Below is a small trained network, with its code and all its weights. Each question gives an input and a target symbol and asks what happens when units are switched off, that is, made to give their printed mean instead of their output.

import numpy as np


def w(rows, s, z=0):
    codes = np.array(rows[::2]) - 128.0
    scale = np.full(codes.shape[1], s)
    scale[-1] = z or s
    return codes * scale


def f(y):
    return y / 2 * (1 + np.tanh(0.7978845608 * (y + 0.044715 * y**3)))


def softmax(a):
    e = np.exp(a - a.max(-1, keepdims=True))
    return e / e.sum(-1, keepdims=True)


def log_softmax(a):
    a = a - a.max(-1, keepdims=True)
    return a - np.log(np.exp(a).sum(-1, keepdims=True))


def net(x, mask):
    ids = ['δηθλμξπψ'.index(c) for c in x.split()]
    T = len(ids)
    res = E[ids] + P[:T]
    u = 0
    for l in range(2):
        r = res
        for j in range(3):
            rows = slice(2 * j, 2 * j + 2)
            q, k, v = (r @ M[l][rows].T for M in (Q, K, V))
            z = softmax(np.where(np.tri(T) > 0, q @ k.T / 2**0.5, -1e9)) @ v
            o = O[l][rows]
            res = res + np.where(mask[u + j], z, o[:, -1]) @ o[:, :-1]
        u += 3
        y = f(res @ A[l][:, :-1].T + A[l][:, -1])
        res = res + np.where(mask[u : u + 4], y, B[l][:, -1]) @ B[l][:, :-1]
        u += 4
    return log_softmax(res[-1] @ U[:, :-1].T + U[:, -1])


Q, K, V, O, A, B = {}, {}, {}, {}, {}, {}
E = w([
[108,67,100],'δ',
[91,130,207],'η',
[110,130,119],'θ',
[120,185,181],'λ',
[126,165,114],'μ',
[195,72,250],'ξ',
[77,96,175],'π',
[110,125,118],'ψ',
],0.018)
P = w([
[147,133,82],'0',
[168,254,133],'1',
[139,195,115],'2',
[152,150,64],'3',
[146,150,87],'4',
[151,152,111],'5',
[142,134,111],'6',
[147,137,121],'7',
[146,130,121],'8',
[164,128,103],'9',
[165,127,117],'10',
[164,123,120],'11',
],0.0044)
Q[0] = w([
[232,98,189],'L0H0',
[66,226,77],'L0H0',
[119,94,76],'L0H1',
[80,125,82],'L0H1',
[254,6,133],'L0H2',
[165,103,207],'L0H2',
],0.0093)
K[0] = w([
[155,65,192],'L0H0',
[2,153,46],'L0H0',
[125,186,175],'L0H1',
[187,111,108],'L0H1',
[194,153,120],'L0H2',
[156,138,137],'L0H2',
],0.012)
V[0] = w([
[248,123,144],'L0H0',
[125,96,56],'L0H0',
[113,125,171],'L0H1',
[187,126,97],'L0H1',
[162,119,117],'L0H2',
[203,224,114],'L0H2',
],0.011)
O[0] = w([
[178,57,167,183],'L0H0',
[126,131,129,2],'L0H0',
[146,110,156,189],'L0H1',
[167,147,141,68],'L0H1',
[90,76,137,108],'L0H2',
[254,80,151,90],'L0H2',
],0.0088,0.0045)
A[0] = w([
[230,58,127,5],'L0N0',
[143,4,249,52],'L0N1',
[145,154,183,240],'L0N2',
[229,229,67,56],'L0N3',
],0.004,0.0019)
B[0] = w([
[90,88,95,151],'L0N0',
[190,2,35,253],'L0N1',
[205,127,139,194],'L0N2',
[51,110,58,106],'L0N3',
],0.0083,0.0036)
Q[1] = w([
[10,148,144],'L1H0',
[137,124,6],'L1H0',
[125,52,121],'L1H1',
[97,81,242],'L1H1',
[147,202,179],'L1H2',
[184,187,95],'L1H2',
],0.012)
K[1] = w([
[135,103,106],'L1H0',
[117,224,240],'L1H0',
[114,212,48],'L1H1',
[168,178,2],'L1H1',
[34,141,118],'L1H2',
[119,212,67],'L1H2',
],0.0088)
V[1] = w([
[162,109,254],'L1H0',
[168,167,115],'L1H0',
[172,116,37],'L1H1',
[124,199,127],'L1H1',
[127,175,143],'L1H2',
[149,128,114],'L1H2',
],0.015)
O[1] = w([
[104,54,231,254],'L1H0',
[183,248,161,91],'L1H0',
[200,209,52,122],'L1H1',
[111,141,166,80],'L1H1',
[199,86,254,30],'L1H2',
[83,136,96,145],'L1H2',
],0.0073,0.0099)
A[1] = w([
[2,240,140,1],'L1N0',
[32,115,87,37],'L1N1',
[20,215,169,23],'L1N2',
[112,85,229,125],'L1N3',
],0.0084,0.0037)
B[1] = w([
[90,95,57,158],'L1N0',
[233,141,53,186],'L1N1',
[95,24,1,169],'L1N2',
[168,86,125,254],'L1N3',
],0.0082,0.009)
U = w([
[92,186,45,105],'δ',
[54,111,179,126],'η',
[131,194,121,241],'θ',
[234,158,184,161],'λ',
[235,208,109,201],'μ',
[255,108,80,2],'ξ',
[10,122,86,27],'π',
[116,194,119,216],'ψ',
],0.0061,0.0063)

Each question gives the input, a string of symbols that net reads in full, and the target symbol t.
The units are the heads (2 rows each of Q, K, V and O) and the neurons (one row each of A and B). Each row of codes is followed by its name. A weight is (code - 128) times the scale printed after its matrix; where a second scale follows, it is the last column's (O, A, B and U).
mask holds one flag per unit, layer by layer, with each layer's heads first. A switched-off unit (its flag False) gives its mean, the last column of its rows in O or B, instead of its output. The means were averaged over made-up inputs and are rounded, as every weight is.
A unit's drop is (log p(t) with every unit on - log p(t) with that unit switched off) / (log p(t) with every unit on - log p(t) with every unit switched off).
The circuit of an input: a set's keep is (log p(t) with only the set's units on - log p(t) with every unit switched off) / (log p(t) with every unit on - log p(t) with every unit switched off). Starting from the 12 units with the biggest drops (on a tie, the unit counted first), units are removed one at a time, each time the one whose removal leaves the highest keep (on an exact tie, the one counted first), for as long as the keep stays at least 0.8.
circuit, biggest first: the units of the circuit, biggest drop first
unit that matters most: the unit with the biggest drop
k most important neurons: the k neurons with the biggest drops, biggest first
k most important neurons of layer l: the k neurons of layer l with the biggest drops, biggest first
which heads matter: for each layer, one digit per head in row order, 1 if its drop is at least 0.15 and else 0, layers parted by /
drop of u: that unit's drop, to one decimal
input θ η λ θ θ η λ μ η, target λ: circuit, biggest first -> (L1H2; L0N1; L1N2)
input δ δ η, target δ: unit that matters most -> L1H0
input ξ π μ, target μ: which heads matter -> 100 / 011
input ξ δ ξ ξ, target ξ: which heads matter -> 100 / 000
input λ η η, target λ: circuit, biggest first -> (L1H2; L0H2; L1H0)
input λ ξ δ η η η λ δ θ λ λ δ, target δ: which heads matter -> 101 / 001
input θ δ μ η η η η π η μ μ, target η: 2 most important neurons of layer 0 -> (L0N1; L0N0)
input π η μ, target π: circuit, biggest first -> (L1H1; L1N2; L0N1; L0H2)
input θ ξ η η π π, target π: which heads matter -> 101 / 101
input ψ μ π η π π δ ξ, target ξ: which heads matter -> 101 / 000
input η η μ η δ δ η λ η η θ, target η: 2 most important neurons -> (L0N1; L1N1)
input η ξ δ μ η η, target η: which heads matter -> 100 / 100
input δ π π θ μ, target π: circuit, biggest first -> (L1H1; L0N1; L0H2; L1N2)
input η ψ ξ θ ξ θ μ η μ, target μ: unit that matters most -> L0N1
input δ π λ, target δ: circuit, biggest first -> (L1H0; L0H2)
input δ η λ η π δ λ, target π: 3 most important neurons of layer 1 -> (L1N2; L1N0; L1N1)
input λ λ μ, target λ: circuit, biggest first -> (L0H2; L1H2; L1H0)
input λ η θ λ θ θ η λ λ η π, target λ: which heads matter -> 001 / 001
input λ λ η θ, target λ: circuit, biggest first -> (L1H2; L0H2; L1H0)
input η η λ, target η: 3 most important neurons -> (L0N1; L1N1; L1N2)
input η π π π η, target π: 2 most important neurons -> (L1N2; L1N0)
input λ ξ ψ λ, target λ: most important neuron -> (L0N1)
input η η ψ λ, target η: drop of L0H1 -> 0.1
